Look-ups in named tables: a row name and a column name give one cell, copied from the table.

Lig:
	Benope	Lef	Lir	Tib	Tas	Linila	Kom
Muve	177	802	-179	632	87	-518	-573
Bupep	626	-31	796	48	-570	-122	518
Mil	-42	979	352	16	329	398	-116
Zopap	471	-278	-375	933	677	235	249
Tode	307	81	-168	-607	563	584	672
Kega	-613	179	-551	-89	-333	458	-334
Dun	679	556	714	622	598	-73	-113
Tezapez	-111	-639	804	-174	-183	124	499
Bis	364	860	608	-360	750	85	-224
Pagorub	556	686	285	-615	176	470	-587
Difim	111	957	-138	511	-322	-624	770
Bugop	99	649	612	320	942	-270	778
Tusitev	199	365	14	-288	297	56	223
Tora	-8	6	-516	143	-642	-20	626

Difim, Lir: -138
Bupep, Tas: -570
Tezapez, Tas: -183
Bugop, Lir: 612
Pagorub, Linila: 470
Tora, Kom: 626
Tora, Tas: -642
Tusitev, Lir: 14
Zopap, Lir: -375
Mil, Tas: 329
Muve, Kom: -573
Dun, Linila: -73
Difim, Benope: 111
Pagorub, Tas: 176
Bupep, Lef: -31
Difim, Linila: -624

Taris:
         Nogas  Fefa
Mavamem     47   473
Ketu       662   571
Zivi       366   682
Kibo       209   665
Buz        769   728
Duva       277   610
Naso       899   672
Zubezu     299   720
Sabi       611   104
Ruz        325   287
Vob         32   818
Lotem      404   543

Sabi, Fefa => 104
Ketu, Fefa => 571
Lotem, Nogas => 404
Vob, Nogas => 32
Vob, Fefa => 818
Kibo, Nogas => 209
Sabi, Nogas => 611
Ruz, Fefa => 287
Buz, Nogas => 769
Kibo, Fefa => 665
Naso, Nogas => 899
Mavamem, Nogas => 47
Lotem, Fefa => 543
Zivi, Fefa => 682
Buz, Fefa => 728
Duva, Fefa => 610
Mavamem, Fefa => 473
Naso, Fefa => 672
Zubezu, Nogas => 299
Row with the largest Fefa: Vob

Ziva =
fields: Ladez, Golof, Lar, Nos, Gur, Tonik, Gabis, Selaki
Nimusi: [38, 49, 32, 36, 55, 7, 49, 56]
Bututov: [26, 49, 47, 44, 41, 79, 49, 52]
Mol: [27, 49, 48, 43, 42, 80, 49, 52]
Ranumad: [38, 46, 32, 37, 57, 8, 49, 59]
Sul: [50, 15, 32, 40, 55, 15, 44, 56]

What is the Golof of Ranumad in Ziva? 46
What is the Selaki of Mol in Ziva? 52
What is the Golof of Nimusi in Ziva? 49
What is the Nos of Ranumad in Ziva? 37
What is the Tonik of Ranumad in Ziva? 8
What is the Selaki of Ranumad in Ziva? 59
What is the Gabis of Bututov in Ziva? 49
What is the Selaki of Nimusi in Ziva? 56
What is the Gur of Mol in Ziva? 42
What is the Ladez of Bututov in Ziva? 26
Row with the largest Gur: Ranumad

Bosuto.csv
,Tozekor,Falovap
Mig,7609,-1986
Mok,921,-158
Seg,3427,-2315
Badudel,4587,-530
Lebol,-6266,-6979

Mig, Falovap => -1986
Mok, Falovap => -158
Mig, Tozekor => 7609
Badudel, Tozekor => 4587
Badudel, Falovap => -530
Seg, Falovap => -2315
Mok, Tozekor => 921
Lebol, Tozekor => -6266

Table Rogited
         Rud   Begi   Zove  Nakiva  Dufub    Beb  Fomik  Sunet   Rano
Zabeb  -2818  -2581   2907    4360  -2460   4321   3726   2109   -929
Suku    6513   1999  -3216   -4345   2659  -2184  -4007  -2754   6759
Refe   -1246    255   -945    5032   1746    651   1687   3694    656
Peb    -3116  -4187   1388    1561    113  -2032   2292   1462  -7787

Zove of Peb: 1388
Dufub of Zabeb: -2460
Sunet of Suku: -2754
Dufub of Refe: 1746
Nakiva of Suku: -4345
Beb of Suku: -2184
Rud of Peb: -3116
Beb of Zabeb: 4321
Begi of Zabeb: -2581
Rud of Suku: 6513
Rano of Suku: 6759
Fomik of Suku: -4007
Rano of Refe: 656
Rano of Zabeb: -929
Nakiva of Refe: 5032

Basos
|  | Dun | Pabeka | Sobikat | Fir | Teditu | Rup | Misut | Berana |
|---|---|---|---|---|---|---|---|---|
| Pur | 175 | 153 | 183 | 90 | 140 | 149 | 128 | 174 |
| Vin | 166 | 157 | 205 | 149 | 140 | 126 | 128 | 112 |
| Kopugaf | 121 | 110 | 74 | 124 | 155 | 164 | 128 | 171 |
| Fitafu | 174 | 178 | 137 | 192 | 138 | 124 | 128 | 133 |
| Zonok | 124 | 130 | 90 | 155 | 174 | 174 | 128 | 159 |
| Dev | 156 | 152 | 208 | 138 | 167 | 163 | 128 | 141 |
| Lir | 121 | 158 | 135 | 179 | 146 | 59 | 128 | 170 |
| Tafizo | 182 | 152 | 116 | 107 | 105 | 115 | 128 | 147 |
| Ligopug | 160 | 154 | 203 | 146 | 156 | 140 | 128 | 123 |
| Pibek | 106 | 129 | 136 | 85 | 117 | 198 | 128 | 150 |
| Dag | 95 | 106 | 130 | 183 | 155 | 102 | 128 | 98 |
| Fov | 125 | 116 | 122 | 189 | 135 | 135 | 128 | 88 |

Pabeka of Pur = 153
Dun of Kopugaf = 121
Sobikat of Pur = 183
Dun of Fitafu = 174
Sobikat of Kopugaf = 74
Rup of Dag = 102
Berana of Fov = 88
Misut of Tafizo = 128
Berana of Zonok = 159
Berana of Vin = 112
Teditu of Pur = 140
Teditu of Lir = 146
Teditu of Zonok = 174
Misut of Lir = 128
Berana of Fitafu = 133
Rup of Kopugaf = 164

Table Puseri
         Robole    Vak  Kigufi    Guk  Sirez  Serupiz  Felegup    Dod    Dol
Ladu      -2.58  -0.61    0.41   1.20   4.44    -1.67     0.78  -0.52  -0.51
Gul       -1.16  -0.24    0.88   0.12   1.41     1.14     0.30   0.51  -0.12
Buguv      0.61   0.16   -0.65   2.26   2.97    -4.06     1.15  -1.09   0.59
Noloz      3.30  -4.46   -0.78   3.33   0.63    -5.65     0.82  -2.32   1.31
Pakola    -2.37  -4.03   -0.47   3.53   6.89    -6.91     1.28  -2.82  -0.45
Religi    -1.70  -5.11   -0.22   3.32   5.60    -6.12     1.01  -2.72  -0.30
Danu      -2.90  -4.56    1.13   1.14   3.65    -0.92     0.24  -0.95  -0.79
Zibera    -0.36  -2.39    0.33   1.49   2.13    -1.83     0.53  -0.81   0.13
Tebebu    -3.27   1.08    0.64   0.47   4.46    -0.20     0.74   0.23  -0.70
Fov       -1.50  -0.28    1.23  -0.40   0.97     2.39     0.10   0.90  -0.26
Sulenet    2.79  -4.66   -1.22   4.17   2.39    -7.79     1.17  -3.07   1.19
Nage       2.04  -5.36    0.00   2.48   0.40    -3.54     0.41  -1.81   0.82
Gefa      -5.36   0.06    1.13   0.25   6.02     0.26     0.63   0.16  -1.42
Sino      -0.74  -0.35    0.68   0.42   1.42     0.46     0.39   0.28   0.03

Ladu, Felegup -> 0.78
Fov, Kigufi -> 1.23
Buguv, Serupiz -> -4.06
Religi, Sirez -> 5.60
Gul, Kigufi -> 0.88
Religi, Robole -> -1.70
Sino, Robole -> -0.74
Buguv, Felegup -> 1.15
Fov, Dod -> 0.90

